Below is a small trained network, with its code and all its weights. Each question gives an input and a target symbol and asks what happens when units are switched off, that is, made to give their printed mean instead of their output.

import numpy as np


def w(rows, s, z=0):
    codes = np.array(rows[::2]) - 128.0
    scale = np.full(codes.shape[1], s)
    scale[-1] = z or s
    return codes * scale


def norm(h):
    return h / np.sqrt((h * h).mean(-1, keepdims=True) + 1e-5)


def f(y):
    return np.maximum(y, 0)


def softmax(a):
    e = np.exp(a - a.max(-1, keepdims=True))
    return e / e.sum(-1, keepdims=True)


def log_softmax(a):
    a = a - a.max(-1, keepdims=True)
    return a - np.log(np.exp(a).sum(-1, keepdims=True))


def net(x, mask):
    ids = ['ΓΘΞΣΩαβδεηλμψ'.index(c) for c in x.split()]
    T = len(ids)
    res = E[ids] + P[:T]
    r = norm(res)
    for j in range(3):
        rows = slice(2 * j, 2 * j + 2)
        q, k, v = (r @ M[0][rows].T for M in (Q, K, V))
        z = softmax(np.where(np.tri(T) > 0, q @ k.T / 2**0.5, -1e9)) @ v
        o = O[0][rows]
        res = res + np.where(mask[j], z, o[:, -1]) @ o[:, :-1]
    y = f(norm(res) @ A[0][:, :-1].T + A[0][:, -1])
    res = res + np.where(mask[3:19], y, B[0][:, -1]) @ B[0][:, :-1]
    return log_softmax(norm(res)[-1] @ U[:, :-1].T + U[:, -1])


Q, K, V, O, A, B = {}, {}, {}, {}, {}, {}
E = w([
[131,139,14],'Γ',
[117,102,92],'Θ',
[164,72,18],'Ξ',
[115,92,97],'Σ',
[91,74,103],'Ω',
[79,167,211],'α',
[36,158,94],'β',
[83,158,168],'δ',
[133,144,46],'ε',
[252,132,195],'η',
[218,86,190],'λ',
[111,204,125],'μ',
[124,66,166],'ψ',
],0.019)
P = w([
[198,122,112],'0',
[170,201,163],'1',
[68,17,54],'2',
[158,171,195],'3',
[247,254,113],'4',
[45,42,39],'5',
[158,174,198],'6',
],0.008)
Q[0] = w([
[205,31,120],'h1',
[6,72,133],'h1',
[38,16,227],'h2',
[50,4,181],'h2',
[168,148,190],'h3',
[124,146,51],'h3',
],0.022)
K[0] = w([
[117,56,79],'h1',
[160,90,204],'h1',
[231,96,4],'h2',
[201,74,39],'h2',
[122,173,155],'h3',
[103,79,158],'h3',
],0.031)
V[0] = w([
[217,129,255],'h1',
[144,13,166],'h1',
[203,119,80],'h2',
[162,90,55],'h2',
[76,192,137],'h3',
[78,56,153],'h3',
],0.0065)
O[0] = w([
[133,1,65,32],'h1',
[174,122,180,36],'h1',
[105,166,185,234],'h2',
[101,183,152,245],'h2',
[170,172,93,61],'h3',
[107,172,161,204],'h3',
],0.0083,0.0011)
A[0] = w([
[105,86,95,112],'n1',
[216,147,127,100],'n2',
[136,100,110,126],'n3',
[58,97,62,156],'n4',
[134,82,87,73],'n5',
[187,126,91,106],'n6',
[116,106,106,127],'n7',
[81,150,116,55],'n8',
[94,89,82,110],'n9',
[88,163,90,2],'n10',
[122,145,160,68],'n11',
[208,95,145,118],'n12',
[1,139,86,32],'n13',
[122,110,177,40],'n14',
[207,132,119,73],'n15',
[67,171,119,91],'n16',
],0.017,0.0078)
B[0] = w([
[91,70,113,174],'n1',
[111,62,88,182],'n2',
[148,140,127,151],'n3',
[184,176,182,255],'n4',
[119,157,64,155],'n5',
[101,155,107,178],'n6',
[124,98,130,158],'n7',
[81,111,99,152],'n8',
[67,73,129,186],'n9',
[225,118,127,148],'n10',
[177,123,118,148],'n11',
[129,188,169,168],'n12',
[118,120,2,223],'n13',
[96,55,65,140],'n14',
[157,61,77,161],'n15',
[88,130,158,209],'n16',
],0.033,0.007)
U = w([
[247,93,171,104],'Γ',
[54,112,201,114],'Θ',
[180,196,105,79],'Ξ',
[145,97,208,209],'Σ',
[141,196,118,127],'Ω',
[172,202,124,117],'α',
[105,157,201,254],'β',
[4,141,116,93],'δ',
[103,169,84,71],'ε',
[196,62,114,93],'η',
[167,29,167,145],'λ',
[190,106,47,122],'μ',
[84,15,191,120],'ψ',
],0.018,0.0081)

Each question gives the input, a string of symbols that net reads in full, and the target symbol t.
The units are the heads (2 rows each of Q, K, V and O) and the neurons (one row each of A and B). Each row of codes is followed by its name. A weight is (code - 128) times the scale printed after its matrix; where a second scale follows, it is the last column's (O, A, B and U).
mask holds one flag per unit, heads first, then neurons. A switched-off unit (its flag False) gives its mean, the last column of its rows in O or B, instead of its output. The means were averaged over made-up inputs and are rounded, as every weight is.
A unit's drop is (log p(t) with every unit on - log p(t) with that unit switched off) / (log p(t) with every unit on - log p(t) with every unit switched off).
unit that matters most: the unit with the biggest drop
top k neurons: the k neurons with the biggest drops, biggest first
heads that matter: for each layer, one digit per head in row order, 1 if its drop is at least 0.15 and else 0, layers parted by /
drop of u: that unit's drop, to one decimal
input ψ δ Ξ, target ψ: top 3 neurons : [n9; n1; n13]
input ε β Ξ δ δ Γ Θ, target β: heads that matter : 100
input Θ η μ μ, target α: top 3 neurons : [n13; n10; n9]
input μ λ μ δ ψ Θ μ, target α: top neuron : [n13]
input λ δ Ξ μ α, target μ: heads that matter : 011
input δ δ ε μ β β, target μ: top 3 neurons : [n13; n4; n10]
input λ Σ Γ Ω, target ψ: top 3 neurons : [n13; n9; n1]
input Θ α μ Σ, target λ: heads that matter : 110
input δ δ ε ψ μ, target μ: top 2 neurons : [n2; n4]
input ψ η α, target ψ: top 3 neurons : [n9; n1; n4]
input α ψ Σ δ Σ Ξ, target δ: heads that matter : 111
input Ω β ψ ε δ, target μ: heads that matter : 111
input ψ Γ α, target ψ: heads that matter : 100
input Ω Ω Σ ψ, target Σ: heads that matter : 100
input μ μ α, target μ: heads that matter : 000
input ψ Σ Σ, target ψ: unit that matters most : h1
input α λ μ δ β δ ψ, target Σ: top 2 neurons : [n13; n12]
input Ω ψ δ, target ψ: top 3 neurons : [n9; n1; n6]
input ψ Σ β Θ Θ, target δ: top 2 neurons : [n4; n13]
input α δ μ δ β, target μ: unit that matters most : h1
input μ ψ δ, target ψ: drop of n11 : 0.0
input Γ Ω δ δ μ, target μ: drop of n12 : 0.1
input η Ω μ Θ Θ, target δ: drop of n4 : 1.6
input δ δ Ξ, target δ: drop of n12 : -0.2
